Here is a tiny trained network, its code and every weight. The questions are about switching its units off for an input and a target symbol, where a switched-off unit gives its printed mean instead of its output.

import numpy as np


def w(rows, s, z=0):
    codes = np.array(rows[::2]) - 128.0
    scale = np.full(codes.shape[1], s)
    scale[-1] = z or s
    return codes * scale


def norm(h):
    return h / np.sqrt((h * h).mean(-1, keepdims=True) + 1e-5)


def f(y):
    return y / 2 * (1 + np.tanh(0.7978845608 * (y + 0.044715 * y**3)))


def softmax(a):
    e = np.exp(a - a.max(-1, keepdims=True))
    return e / e.sum(-1, keepdims=True)


def log_softmax(a):
    a = a - a.max(-1, keepdims=True)
    return a - np.log(np.exp(a).sum(-1, keepdims=True))


def net(x, mask):
    ids = ['βγεζθπσω'.index(c) for c in x.split()]
    T = len(ids)
    res = E[ids] + P[:T]
    u = 0
    for l in range(3):
        q, k, v = (norm(res) @ M[l].T for M in (Q, K, V))
        z = softmax(np.where(np.tri(T) > 0, q @ k.T / 3**0.5, -1e9)) @ v
        res = res + np.where(mask[u], z, O[l][:, -1]) @ O[l][:, :-1]
        u += 1
        y = f(norm(res) @ A[l][:, :-1].T + A[l][:, -1])
        res = res + np.where(mask[u : u + 4], y, B[l][:, -1]) @ B[l][:, :-1]
        u += 4
    return log_softmax(norm(res)[-1] @ U[:, :-1].T + U[:, -1])


Q, K, V, O, A, B = {}, {}, {}, {}, {}, {}
E = w([
[145,83,85,214,151,192,134],'β',
[185,168,150,123,140,179,97],'γ',
[57,206,187,87,132,125,139],'ε',
[115,125,168,127,253,117,149],'ζ',
[124,101,145,116,107,199,178],'θ',
[5,136,154,156,111,181,100],'π',
[114,151,55,117,131,106,138],'σ',
[129,179,152,179,130,124,255],'ω',
],0.0073)
P = w([
[1,93,76,50,223,127,95],'0',
[47,141,90,115,173,119,131],'1',
[122,169,76,145,134,114,129],'2',
[133,154,102,161,115,88,145],'3',
[148,149,118,178,99,76,152],'4',
[146,134,155,173,84,73,160],'5',
[153,135,172,188,62,68,164],'6',
[169,129,179,206,58,62,169],'7',
[170,116,201,202,49,68,179],'8',
],0.0022)
Q[0] = w([
[106,170,135,79,233,111,163],'0.h0',
[200,169,162,156,211,146,70],'0.h0',
[253,4,126,10,137,89,168],'0.h0',
],0.0055)
K[0] = w([
[103,124,121,157,217,59,155],'0.h0',
[172,225,143,105,228,149,72],'0.h0',
[252,10,99,53,230,145,171],'0.h0',
],0.0047)
V[0] = w([
[72,142,92,184,111,66,151],'0.h0',
[90,58,112,124,50,143,205],'0.h0',
[179,110,127,91,1,88,99],'0.h0',
],0.0056)
O[0] = w([
[107,136,51,85,143,132,178,121],'0.h0',
[226,254,48,144,114,218,129,200],'0.h0',
[48,128,75,92,29,244,73,3],'0.h0',
],0.0035,0.0044)
A[0] = w([
[140,2,86,84,184,162,195,63],'0.n0',
[160,180,89,72,216,111,41,6],'0.n1',
[13,41,128,132,99,178,99,250],'0.n2',
[117,93,188,206,74,96,131,254],'0.n3',
],0.0058,0.00031)
B[0] = w([
[102,79,100,104,254,105,81,186],'0.n0',
[73,132,120,130,230,12,41,120],'0.n1',
[53,245,54,205,120,116,121,175],'0.n2',
[211,105,84,98,74,147,229,244],'0.n3',
],0.004,0.0011)
Q[1] = w([
[40,82,112,162,18,148,53],'1.h0',
[117,138,189,96,127,208,166],'1.h0',
[198,110,55,128,142,253,150],'1.h0',
],0.0072)
K[1] = w([
[2,180,137,191,159,149,99],'1.h0',
[112,152,183,100,49,165,173],'1.h0',
[194,98,87,197,16,171,97],'1.h0',
],0.0081)
V[1] = w([
[77,137,137,161,143,126,88],'1.h0',
[254,65,101,19,197,173,145],'1.h0',
[145,212,108,145,64,163,120],'1.h0',
],0.004)
O[1] = w([
[158,122,112,146,90,126,174,66],'1.h0',
[3,184,93,118,139,183,26,252],'1.h0',
[135,48,166,114,221,50,121,160],'1.h0',
],0.0038,0.0023)
A[1] = w([
[73,105,122,103,149,154,151,118],'1.n0',
[138,123,173,138,104,102,55,150],'1.n1',
[171,37,135,123,2,113,67,4],'1.n2',
[173,72,91,163,145,137,81,47],'1.n3',
],0.012,0.0019)
B[1] = w([
[152,251,96,172,107,175,55,250],'1.n0',
[121,250,197,229,17,93,137,217],'1.n1',
[233,90,208,134,39,153,153,145],'1.n2',
[1,56,101,249,30,92,212,128],'1.n3',
],0.0048,0.0015)
Q[2] = w([
[42,255,231,181,128,4,191],'2.h0',
[165,61,182,198,148,190,110],'2.h0',
[184,61,183,10,211,71,129],'2.h0',
],0.0064)
K[2] = w([
[21,253,238,172,129,29,152],'2.h0',
[210,107,182,159,129,172,190],'2.h0',
[187,37,216,54,239,61,142],'2.h0',
],0.0058)
V[2] = w([
[152,111,90,106,64,95,134],'2.h0',
[184,78,190,175,222,140,151],'2.h0',
[70,116,43,96,170,110,4],'2.h0',
],0.0045)
O[2] = w([
[65,131,71,149,120,68,165,4],'2.h0',
[100,148,104,157,1,181,98,146],'2.h0',
[175,78,138,126,47,116,239,62],'2.h0',
],0.0033,0.0026)
A[2] = w([
[89,151,161,61,100,96,141,40],'2.n0',
[34,186,93,118,136,89,2,26],'2.n1',
[122,121,40,99,98,77,133,2],'2.n2',
[115,129,164,130,111,108,206,116],'2.n3',
],0.012,0.00081)
B[2] = w([
[86,85,142,68,56,188,221,136],'2.n0',
[53,117,1,133,116,40,75,253],'2.n1',
[238,160,150,148,110,141,216,157],'2.n2',
[125,213,142,172,203,161,162,218],'2.n3',
],0.0058,0.0037)
U = w([
[51,191,61,191,179,64,132,254],'β',
[213,179,226,163,156,201,185,231],'γ',
[51,102,164,26,103,124,179,33],'ε',
[120,2,131,213,110,140,146,2],'ζ',
[137,166,232,182,19,60,43,24],'θ',
[148,45,218,108,214,48,73,75],'π',
[161,121,98,72,142,219,18,123],'σ',
[247,105,72,90,100,52,170,37],'ω',
],0.0062,0.0025)

Each question gives the input, a string of symbols that net reads in full, and the target symbol t.
The units are the heads (3 rows each of Q, K, V and O) and the neurons (one row each of A and B). Each row of codes is followed by its name. A weight is (code - 128) times the scale printed after its matrix; where a second scale follows, it is the last column's (O, A, B and U).
mask holds one flag per unit, layer by layer, with each layer's heads first. A switched-off unit (its flag False) gives its mean, the last column of its rows in O or B, instead of its output. The means were averaged over made-up inputs and are rounded, as every weight is.
A unit's drop is (log p(t) with every unit on - log p(t) with that unit switched off) / (log p(t) with every unit on - log p(t) with every unit switched off).
The circuit of an input: a set's keep is (log p(t) with only the set's units on - log p(t) with every unit switched off) / (log p(t) with every unit on - log p(t) with every unit switched off). Starting from the 12 units with the biggest drops (on a tie, the unit counted first), units are removed one at a time, each time the one whose removal leaves the highest keep (on an exact tie, the one counted first), for as long as the keep stays at least 0.8.
units of the circuit, in order: the units of the circuit, biggest drop first
unit that matters most: the unit with the biggest drop
k most important neurons: the k neurons with the biggest drops, biggest first
top k neurons in layer l: the k neurons of layer l with the biggest drops, biggest first
drop when u is switched off: that unit's drop, to one decimal
input γ ε σ π γ θ π θ ε, target ε: top neuron in layer 2 : [2.n0]
input σ π ω γ π θ θ σ, target γ: units of the circuit, in order : [2.h0 2.n1]
input θ θ ε, target ε: top 2 neurons in layer 1 : [1.n1 1.n0]
input ω θ θ β, target ζ: top 3 neurons in layer 1 : [1.n3 1.n1 1.n0]
input ζ θ γ θ θ γ γ ε σ, target ω: top 3 neurons in layer 1 : [1.n0 1.n1 1.n3]
input θ γ γ ζ θ σ, target ω: units of the circuit, in order : [2.n2 2.n3]
input γ ε θ θ ε ε, target γ: 2 most important neurons : [2.n3 2.n1]
input ω θ θ π ε σ γ, target θ: units of the circuit, in order : [1.n1 0.h0]
input θ ε θ, target σ: 2 most important neurons : [2.n3 1.n1]
input ε ε θ π ε, target γ: units of the circuit, in order : [1.h0 2.n1]
input θ γ γ γ π ε σ σ, target γ: top 2 neurons in layer 2 : [2.n2 2.n1]
input ω θ ε θ π ω θ θ γ, target β: 4 most important neurons : [2.n1 1.n2 0.n1 1.n3]
input γ π ζ, target π: top 2 neurons in layer 0 : [0.n2 0.n0]
input θ ε θ γ, target θ: unit that matters most : 1.n1
input θ θ σ ζ, target π: top 2 neurons in layer 2 : [2.n3 2.n1]
input π ζ π π ζ π, target γ: top 2 neurons in layer 2 : [2.n1 2.n3]
input θ θ θ π β π, target γ: drop when 2.n3 is switched off : 0.1
input ω ζ θ π θ γ π θ, target σ: drop when 2.n3 is switched off : 0.2
input ε β π π σ σ θ σ γ, target β: drop when 1.h0 is switched off : 1.9
input ζ ω γ θ θ ω θ β, target ζ: drop when 2.n1 is switched off : 0.1
